Below are the code and all the weights of a small trained network. Each question names an input and a target symbol and asks about switching units off, where a switched-off unit gives its printed mean instead of its output.

import numpy as np


def w(rows, s, z=0):
    codes = np.array(rows[::2]) - 128.0
    scale = np.full(codes.shape[1], s)
    scale[-1] = z or s
    return codes * scale


def f(y):
    return np.maximum(y, 0)


def softmax(a):
    e = np.exp(a - a.max(-1, keepdims=True))
    return e / e.sum(-1, keepdims=True)


def log_softmax(a):
    a = a - a.max(-1, keepdims=True)
    return a - np.log(np.exp(a).sum(-1, keepdims=True))


def net(x, mask):
    ids = ['αβγδεζθμξπστφψω'.index(c) for c in x.split()]
    T = len(ids)
    res = E[ids] + P[:T]
    r = res
    for j in range(3):
        rows = slice(2 * j, 2 * j + 2)
        q, k, v = (r @ M[0][rows].T for M in (Q, K, V))
        z = softmax(np.where(np.tri(T) > 0, q @ k.T / 2**0.5, -1e9)) @ v
        o = O[0][rows]
        res = res + np.where(mask[j], z, o[:, -1]) @ o[:, :-1]
    y = f(res @ A[0][:, :-1].T + A[0][:, -1])
    res = res + np.where(mask[3:19], y, B[0][:, -1]) @ B[0][:, :-1]
    return log_softmax(res[-1] @ U[:, :-1].T + U[:, -1])


Q, K, V, O, A, B = {}, {}, {}, {}, {}, {}
E = w([
[84,162,150,130,124,166,76,199],'α',
[76,142,40,43,87,118,129,188],'β',
[75,130,182,164,81,171,119,112],'γ',
[76,110,88,148,128,167,130,82],'δ',
[221,181,142,32,146,159,81,117],'ε',
[127,213,101,99,108,172,120,164],'ζ',
[170,186,54,79,141,124,94,96],'θ',
[124,106,134,129,110,116,92,51],'μ',
[175,137,227,115,117,137,58,82],'ξ',
[65,97,110,126,155,212,128,144],'π',
[127,91,129,61,136,186,134,98],'σ',
[41,163,81,135,73,107,110,173],'τ',
[136,175,96,157,172,129,25,137],'φ',
[188,151,124,127,217,200,47,95],'ψ',
[137,65,146,172,218,152,9,63],'ω',
],0.014)
P = w([
[80,195,130,63,181,130,191,92],'0',
[109,135,146,146,109,152,90,103],'1',
[113,115,119,127,50,163,10,110],'2',
[125,66,136,125,124,123,102,166],'3',
[150,86,39,201,41,162,131,102],'4',
[90,159,158,62,167,123,72,86],'5',
[100,114,136,114,130,132,128,120],'6',
[128,152,92,135,58,121,164,160],'7',
[107,160,101,104,103,157,172,114],'8',
[66,209,110,28,147,176,121,63],'9',
[108,131,105,105,133,160,109,123],'10',
[138,126,69,118,73,216,93,56],'11',
],0.011)
Q[0] = w([
[222,68,66,194,12,201,101,157],'H0',
[41,189,136,68,124,169,64,64],'H0',
[246,57,72,208,40,168,133,179],'H1',
[156,105,152,150,186,59,198,168],'H1',
[4,201,174,44,202,106,104,68],'H2',
[134,131,94,124,51,198,65,104],'H2',
],0.013)
K[0] = w([
[27,189,144,38,99,177,62,38],'H0',
[140,140,171,125,162,65,245,131],'H0',
[36,178,115,56,91,202,17,53],'H1',
[178,61,123,122,54,145,93,136],'H1',
[210,92,143,206,185,45,253,194],'H2',
[65,193,150,116,183,128,150,60],'H2',
],0.013)
V[0] = w([
[135,161,238,152,97,136,134,100],'H0',
[215,142,177,38,130,98,107,201],'H0',
[66,63,208,87,158,128,122,201],'H1',
[77,202,155,136,94,45,99,185],'H1',
[130,87,152,72,38,179,190,70],'H2',
[141,172,123,164,140,251,153,191],'H2',
],0.028)
O[0] = w([
[56,153,94,100,153,78,46,85,84],'H0',
[59,40,53,153,146,142,211,113,201],'H0',
[223,150,5,105,116,172,113,90,98],'H1',
[189,32,133,60,112,92,73,137,162],'H1',
[170,157,79,151,239,78,109,159,141],'H2',
[133,142,173,187,89,23,139,18,254],'H2',
],0.014,0.007)
A[0] = w([
[79,136,162,90,70,94,136,62,94],'N0',
[66,140,95,84,126,123,58,98,4],'N1',
[165,126,166,172,112,117,144,80,147],'N2',
[116,84,189,111,128,145,133,172,33],'N3',
[121,53,181,131,161,78,100,177,173],'N4',
[105,157,127,1,96,167,127,59,68],'N5',
[113,182,81,100,53,69,170,188,118],'N6',
[166,177,156,130,94,101,116,163,141],'N7',
[125,183,160,112,161,113,96,190,118],'N8',
[85,201,111,205,36,153,117,171,185],'N9',
[104,146,141,154,149,146,185,141,171],'N10',
[139,174,121,141,139,99,114,127,54],'N11',
[156,132,116,228,183,76,144,169,103],'N12',
[140,137,163,167,177,115,142,137,88],'N13',
[137,50,153,53,235,136,120,91,138],'N14',
[100,142,62,126,132,156,118,121,114],'N15',
],0.0076,0.0036)
B[0] = w([
[113,127,100,179,134,115,80,183,247],'N0',
[112,196,147,150,129,165,188,145,182],'N1',
[120,114,91,127,104,120,165,181,229],'N2',
[86,209,129,137,158,131,151,98,178],'N3',
[134,212,116,58,138,140,173,138,215],'N4',
[144,102,145,180,148,156,83,126,199],'N5',
[120,129,170,168,158,137,93,98,150],'N6',
[132,131,179,110,114,175,179,74,200],'N7',
[116,5,108,190,106,93,72,131,193],'N8',
[149,105,96,111,196,139,152,108,219],'N9',
[162,117,151,112,159,154,71,111,209],'N10',
[71,118,159,121,118,156,119,131,169],'N11',
[132,131,142,56,119,103,165,110,195],'N12',
[152,104,94,112,139,120,132,150,171],'N13',
[102,136,106,131,69,104,132,166,218],'N14',
[206,137,154,120,102,129,118,111,187],'N15',
],0.012,0.014)
U = w([
[100,107,118,174,56,154,105,116,174],'α',
[123,106,141,170,100,166,176,193,175],'β',
[59,146,159,128,115,116,74,87,98],'γ',
[110,80,213,155,142,122,127,124,120],'δ',
[44,78,122,107,115,153,144,93,253],'ε',
[74,127,170,169,80,83,150,159,124],'ζ',
[57,136,189,136,125,156,158,154,77],'θ',
[86,104,146,146,149,156,90,193,156],'μ',
[51,168,91,144,96,171,112,140,133],'ξ',
[112,158,162,186,85,138,162,76,75],'π',
[126,130,135,153,178,117,127,138,100],'σ',
[72,114,162,82,55,164,116,121,146],'τ',
[34,119,182,167,34,184,130,141,39],'φ',
[95,124,167,253,128,143,158,154,21],'ψ',
[74,112,148,156,100,222,119,111,132],'ω',
],0.0047,0.0026)

Each question gives the input, a string of symbols that net reads in full, and the target symbol t.
The units are the heads (2 rows each of Q, K, V and O) and the neurons (one row each of A and B). Each row of codes is followed by its name. A weight is (code - 128) times the scale printed after its matrix; where a second scale follows, it is the last column's (O, A, B and U).
mask holds one flag per unit, heads first, then neurons. A switched-off unit (its flag False) gives its mean, the last column of its rows in O or B, instead of its output. The means were averaged over made-up inputs and are rounded, as every weight is.
A unit's drop is (log p(t) with every unit on - log p(t) with that unit switched off) / (log p(t) with every unit on - log p(t) with every unit switched off).
The circuit of an input: a set's keep is (log p(t) with only the set's units on - log p(t) with every unit switched off) / (log p(t) with every unit on - log p(t) with every unit switched off). Starting from the 12 units with the biggest drops (on a tie, the unit counted first), units are removed one at a time, each time the one whose removal leaves the highest keep (on an exact tie, the one counted first), for as long as the keep stays at least 0.8.
circuit, biggest first: the units of the circuit, biggest drop first
k most important neurons: the k neurons with the biggest drops, biggest first
which heads matter: for each layer, one digit per head in row order, 1 if its drop is at least 0.15 and else 0, layers parted by /
input γ ε φ ω β ζ ω σ τ, target γ: circuit, biggest first => (H0)
input ζ τ γ, target ζ: which heads matter => 011
input ξ ω ζ ε, target ξ: circuit, biggest first => (H0; N1; H2)
input δ θ α δ ζ ε α, target δ: 2 most important neurons => (N8; N7)
input φ ζ ψ, target φ: which heads matter => 011
input σ β ω α ξ φ α ε ε μ ε, target σ: which heads matter => 011
input ζ θ ε ω ψ α ε σ σ, target ζ: which heads matter => 011
input ξ ζ ε α μ, target ε: which heads matter => 101
input π π δ, target π: which heads matter => 111
input ω τ θ α ξ ε, target α: which heads matter => 010
input ω ω δ π θ ε μ ε ε ψ α, target ω: which heads matter => 011
input δ β ω ξ ω δ τ ζ, target δ: which heads matter => 100
input α ε γ φ ε φ α ω φ, target α: which heads matter => 011
input β π τ ω, target β: circuit, biggest first => (H0; N2)
input ψ θ β ψ, target ψ: which heads matter => 011
input π π π β ζ π α ξ δ σ δ ε, target π: circuit, biggest first => (H1; H2; N0)
input μ φ ξ, target μ: circuit, biggest first => (H2)
input δ δ γ, target δ: circuit, biggest first => (H0; N8; H2; N7)
input τ ε τ ξ, target τ: circuit, biggest first => (H1; N4; N14)
input τ θ θ ε δ, target τ: 2 most important neurons => (N4; N0)
input π ζ β α σ, target β: circuit, biggest first => (H0)
